Lefip: [14 11 26 74]
balof: [-89  85 -53  -2]
nedem: [ 32  85 -53  36]
tepab: [32 47 48 28]
mapa: [47 16 29 37]
nevum: [33 16 19 37]
common tepab nedem:  => [32]
q: [32 47 48 28] => tepab

paza: [24 64 29 65]
Vepil: [ 4  0 64  4]
rumez: [  4   9  25 -19]
Bop: [ 4  3 39 24]
common Vepil Bop:  => [4]
common Vepil rumez:  => [4]
common paza Bop:  => [24]
common rumez Vepil:  => [4]
common paza Vepil:  => [64]

Suve: [-12   1  -2  17 -18  10 -10  30  -2 -14  11  -8 -17  10   9  27  30   3
  -8 -14  36  15  30  35   9  -7 -12  -3  12]
bas: [ 10 -29  17  -9 -36   9   4  21 -23   4  64 -13   7 -39 -11  -2  -5  -7
 -19   5  15  11  -1  19  10 -23  33  16  36]
fegu: [-29  22   0  15   0 -10 -17  27  -1   4 -12   8   7  23   4 -22  15   3
   2  -1  20 -16 -39  -1  10 -38  -5 -24  25]
mifo: [ 14   6  -5  18  -1   9   2  29   3  10  10   8   0   2   8 -10  -3 -11
 -27 -30  31   6  24 -18   3 -37  33 -17  11]
Sus: [  8   1   0  10   3 -16  30   9  -2  -1  -1  -7 -29   0  22 -11 -10  -3
 -22  34   1  13  -1   9  39 -11 -10 -12  -5]
q: [-29  22   0  15   0 -10 -17  27  -1   4 -12   8   7  23   4 -22  15   3
   2  -1  20 -16 -39  -1  10 -38  -5 -24  25] => fegu
q: [  8   1   0  10   3 -16  30   9  -2  -1  -1  -7 -29   0  22 -11 -10  -3
 -22  34   1  13  -1   9  39 -11 -10 -12  -5] => Sus
q: [ 10 -29  17  -9 -36   9   4  21 -23   4  64 -13   7 -39 -11  -2  -5  -7
 -19   5  15  11  -1  19  10 -23  33  16  36] => bas

nopum: [-35  19   2 -23 -16 -15 -10  27 -34 -15 -40  14  13 -10 -33 -27]
Fatel: [-32  18   7 -33 -25   6  -8 -16 -17   7 -48  28  22   5 -29  -9]
sor: [ 35 -49 -40  34   7  -4   2 -32  59   6  53  22 -26 -29  55  26]
zudi: [  2  14 -16 -73   6  77 -57  29  -5  23 -14 -52 -33  44  41  52]
q: [-35  19   2 -23 -16 -15 -10  27 -34 -15 -40  14  13 -10 -33 -27] => nopum
q: [  2  14 -16 -73   6  77 -57  29  -5  23 -14 -52 -33  44  41  52] => zudi

Bet: [  4  27  -9  10  22 -46 -47  26 -16   3  33]
rop: [-46 -51   3 -66  -9   4  26  27 -21 -19 -53]
muv: [ 19  -3  27  26   2   4  27 -14  23 -19  14]
q: [  4  27  -9  10  22 -46 -47  26 -16   3  33] => Bet
q: [ 19  -3  27  26   2   4  27 -14  23 -19  14] => muv

Lami: [  2 -68 -31  -8  41  39  -4 -18  33  -8 -20  53  -8 -26   2   2   2 -20
 -37  36  15  16 -24 -47  -2   4 -11 -34   2   3 -27 -24   6  18   4  13
  12 -26 -18 -22  13  13   5  12  24  32   5 -46 -35  40]
Tuto: [-14 -35  34  -5  46  19  12 -50  22 -10  29 -38   3  10 -15 -33  15 -30
 -25  36  12  12  15 -13  15  25  -4   0  29  -9 -29 -24  14  57  -6   1
  27  19  13 -28   6  31  21 -18   7   8 -27 -62 -26  15]
Vuzam: [-14 -31 -46 -28  53  31   0 -46  37   4   1 -47  -1  -5   6 -20  14 -31
 -25  28  15  23   3 -32  17  16   2 -40  27 -12 -32 -35   2  52   5   9
  17  24  13 -22  16  23  22  -6  12  17  -8 -65  -6  22]
fav: [  0 -15 -59 -24  46  19  12 -50  22 -10  29 -38   3  10  13 -33  15 -30
 -25  36  12 -25  15 -13  15  25  -4 -29  29  -9   3 -24  14  57  -6   1
  27  19  13 -28   6  31  21 -18   7   8 -27 -62 -26  15]
fasas: [-14 -31 -46 -28  53  31   0 -46  37   4  13 -47   8  -5   9   0  14 -31
 -25  28  15  23   3   0  17  41   2 -40  27 -12 -32 -35   2  52   5   9
  17  24  13 -22  16  23  22  -6  12  17  -8 -65  -6  22]
muba: [ 10 -10 -57  12  28  31  23 -23  22 -27  26 -26   0   3  22  -6  16   0
 -28  52  26   7  14 -15   4  34 -24 -23  60   1 -49  -8   3  30  13   7
  25  -5   9 -12   0  32  13 -29  11  19 -28 -52 -20  19]
q: [-14 -31 -46 -28  53  31   0 -46  37   4  13 -47   8  -5   9   0  14 -31
 -25  28  15  23   3   0  17  41   2 -40  27 -12 -32 -35   2  52   5   9
  17  24  13 -22  16  23  22  -6  12  17  -8 -65  -6  22] => fasas
q: [-14 -35  34  -5  46  19  12 -50  22 -10  29 -38   3  10 -15 -33  15 -30
 -25  36  12  12  15 -13  15  25  -4   0  29  -9 -29 -24  14  57  -6   1
  27  19  13 -28   6  31  21 -18   7   8 -27 -62 -26  15] => Tuto
q: [-14 -31 -46 -28  53  31   0 -46  37   4   1 -47  -1  -5   6 -20  14 -31
 -25  28  15  23   3 -32  17  16   2 -40  27 -12 -32 -35   2  52   5   9
  17  24  13 -22  16  23  22  -6  12  17  -8 -65  -6  22] => Vuzam
q: [ 10 -10 -57  12  28  31  23 -23  22 -27  26 -26   0   3  22  -6  16   0
 -28  52  26   7  14 -15   4  34 -24 -23  60   1 -49  -8   3  30  13   7
  25  -5   9 -12   0  32  13 -29  11  19 -28 -52 -20  19] => muba
q: [  2 -68 -31  -8  41  39  -4 -18  33  -8 -20  53  -8 -26   2   2   2 -20
 -37  36  15  16 -24 -47  -2   4 -11 -34   2   3 -27 -24   6  18   4  13
  12 -26 -18 -22  13  13   5  12  24  32   5 -46 -35  40] => Lami
q: [  0 -15 -59 -24  46  19  12 -50  22 -10  29 -38   3  10  13 -33  15 -30
 -25  36  12 -25  15 -13  15  25  -4 -29  29  -9   3 -24  14  57  -6   1
  27  19  13 -28   6  31  21 -18   7   8 -27 -62 -26  15] => fav

Negik: [ 65 -19  -1   0  66  45   0  -1  42]
rasen: [ 44  -7 -33  20   2 -37 -31 -13  -4]
kise: [ 46 -11  41  42 -20 -35  19  17   0]
q: [ 46 -11  41  42 -20 -35  19  17   0] => kise
q: [ 65 -19  -1   0  66  45   0  -1  42] => Negik

Muz: [ 53  30  24  -2 -13  33  74  43  13  24   1  32  59  21  -3   9 -27  16]
riz: [ 55  19 -63 -19 -54 -56  -7  -4 -47  -8  52 -34 -30   7 -45 -52 -20   2]
nera: [  4 -34  12 -40  60  13 -30  24 -17 -38 -32  16  -4  36 -29  48 -32 -58]
kez: [ 47  11  55  -5  -2  -6 -32  52  47 -47  -5  39  40  18  -3  -6   0  -5]
q: [  4 -34  12 -40  60  13 -30  24 -17 -38 -32  16  -4  36 -29  48 -32 -58] => nera
q: [ 55  19 -63 -19 -54 -56  -7  -4 -47  -8  52 -34 -30   7 -45 -52 -20   2] => riz
q: [ 53  30  24  -2 -13  33  74  43  13  24   1  32  59  21  -3   9 -27  16] => Muz

paf: [ 56   9 -18  56  17 -32   3  29  18 -89]
Mogir: [  8   9 -18  16 -11   0  17   5  18  56]
suro: [ -5  -2 -15  23 -36  55  -7  16  -8 -13]
buri: [  8   9 -18  16 -11   1  17   5  18  56]
common Mogir suro:  => [16]
q: [ 56   9 -18  56  17 -32   3  29  18 -89] => paf
common buri suro:  => [16]

sek: [ -8 -14   2 -78]
deg: [-70  33 -46  -8]
dos: [-41  15  -7 -57]
common deg sek:  => [-8]
q: [-41  15  -7 -57] => dos

kudut: [ -5 -85 -14 -13   3  -6   3  -1  15 -25]
noku: [ 42 -13 -24   1   0 -84   1   0   2 -23]
ser: [ 23   3 -13   0  24 -30   3   5  -1  41]
common kudut noku:  => [-13]
q: [ -5 -85 -14 -13   3  -6   3  -1  15 -25] => kudut
common noku kudut:  => [-13]
q: [ 42 -13 -24   1   0 -84   1   0   2 -23] => noku

Memuf: [ -3 -46   9 -12  10 -18  -1]
dopi: [  9 -19 -10  -7   8   0  -5]
fegel: [ -9 -57  21 -16 -18  -7  27]
guni: [-37  85  84 -16  17  26 -55]
vozuk: [ -9  12  30  -2 -22   8 -68]
bav: [ -9  30 -57 -36  56  -6   1]
common Memuf fegel:  => [-18]
common fegel dopi:  => [-7]
q: [ -9  12  30  -2 -22   8 -68] => vozuk

Zup: [ 45 -30 -18  13  20  39 -26 -16]
Bigik: [ 44 -11 -46   9   8  10 -13 -16]
kube: [ -3  13  30 -19  -6  19 -28 -67]
ditar: [-19 -57  20 -25 -27 -68   2 -14]
common Bigik Zup:  => [-16]
common kube ditar:  => [-19]
common Zup ditar:  => [20]
common ditar kube:  => [-19]

dimo: [-11 -86 -13  -9  20  -9  11   6  -7   9   9 -23  -4   9   3 -11 -10   2
 -18  28]
Varag: [-33 -86   6   5 -18  13  24   4 -30   8   8  13  53 -29 -32   2  -6  37
  -3  26]
zur: [ -1 -86 -16  22 -17   0 -21  -7   2  17 -56 -11   2 -10   8 -15  -2  14
  -3 -10]
Mup: [-21 -86 -19  -5   7  13  42  -2 -13 -15  31 -13  13  10  21  -8  18 -13
 -14  -1]
mil: [ 10 -86 -12  16 -13   2  -7  -6  -7   8 -28  -9   9 -10  17 -10  14  -5
   6  -4]
q: [-21 -86 -19  -5   7  13  42  -2 -13 -15  31 -13  13  10  21  -8  18 -13
 -14  -1] => Mup
q: [ 10 -86 -12  16 -13   2  -7  -6  -7   8 -28  -9   9 -10  17 -10  14  -5
   6  -4] => mil

Fabag: [ 69 -32  28  10  -3  13]
Laro: [-32  71 -37  -1 -15   5]
tig: [ 24  71  44 -37  68  44]
Mapum: [ 21 -31  44 -38  68  44]
q: [-32  71 -37  -1 -15   5] => Laro
common Fabag Laro:  => [-32]
common Laro Fabag:  => [-32]
q: [ 21 -31  44 -38  68  44] => Mapum
q: [ 24  71  44 -37  68  44] => tig

nefa: [ -7 -69 -23   3 -12  21 -41  28   8 -18  41  -2 -39 -30   8  14  20 -37
 -15 -39  13  18   3   8   4 -26  17 -16 -26 -59  51  13 -30  -4  40  -6]
ver: [ -7 -69 -23   4 -12  21 -41  28   8 -18  41  -2 -39 -30   8  14  20 -37
 -15 -39  13 -51   3   8   4 -26   3  18  26  49 -43  -6   5  10 -20 -12]
vovab: [ 14  -7 -19 -41  18   2  24   9   5  24  -7  18  50   0 -19  28   2  15
  15 -19  55   1  39   8   8   2 -14  10 -28 -61 -67 -30   1 -28   5  33]
tezov: [ -7 -69 -23   3 -12  21 -41  28   8  16  41  -2  12 -30   8  14  20 -37
 -15 -39  13  34 -12  -1  -4  24 -12 -10  27  68  41  17  31  16 -29  -7]
fot: [  0 -67 -37 -60   1  18  19  40   6  14  14  17 -12  -6 -20  24  19  15
  -1  -1  27 -12  33  14   7   2 -22  17  10  23 -72 -34  27  -9   3  21]
q: [  0 -67 -37 -60   1  18  19  40   6  14  14  17 -12  -6 -20  24  19  15
  -1  -1  27 -12  33  14   7   2 -22  17  10  23 -72 -34  27  -9   3  21] => fot
q: [ -7 -69 -23   3 -12  21 -41  28   8  16  41  -2  12 -30   8  14  20 -37
 -15 -39  13  34 -12  -1  -4  24 -12 -10  27  68  41  17  31  16 -29  -7] => tezov
q: [ 14  -7 -19 -41  18   2  24   9   5  24  -7  18  50   0 -19  28   2  15
  15 -19  55   1  39   8   8   2 -14  10 -28 -61 -67 -30   1 -28   5  33] => vovab
q: [ -7 -69 -23   3 -12  21 -41  28   8 -18  41  -2 -39 -30   8  14  20 -37
 -15 -39  13  18   3   8   4 -26  17 -16 -26 -59  51  13 -30  -4  40  -6] => nefa

Las: [-51 -40 -39 -11   0  -4  -6  41 -64 -52  -4  -1]
zofe: [ 20  -4 -65 -31  26 -24   8 -34 -14  -3  65 -22]
buv: [ 45 -13  -5 -39 -65   1  15  36  34  44  16 -13]
digeg: [-51   5  -3 -11   0  -4  -7  41 -30   2 -65 -38]
biri: [ 12 -11 -60  -3 -10 -19 -39 -71 -31 -44  34 -47]
common Las buv:  => [-39]
common Las zofe:  => [-4]
common digeg buv:  => [-65]
common zofe buv:  => [-65]
common buv Las:  => [-39]
common buv digeg:  => [-65]
common buv zofe:  => [-65]

Vip: [ -4   2 -27  -8   5  -5   7  28  26  -8 -10  -1 -16   0  42  32 -28]
nit: [-20  -1  33  30  42  20  10   3   7  19  10 -32  41   0  48  19  46]
ditum: [-35 -32  32   0   7 -37  12  48  19  -1   9 -38   7  22  -8   7 -18]
lig: [  5 -15 -34  36  28   6 -17  -8 -13  21   9 -20 -22 -28  27 -11  44]
lazon: [-17   9 -20 -17 -57  -2 -50  -7   8  27 -51 -13 -17 -17 -75   8  45]
pekes: [-30   2  12   8   6   2 -16  37  18   2  40 -15  37   8 -44  -5  39]
common ditum pekes:  => [12]
common lig nit:  => [-20]
common nit lig:  => [-20]

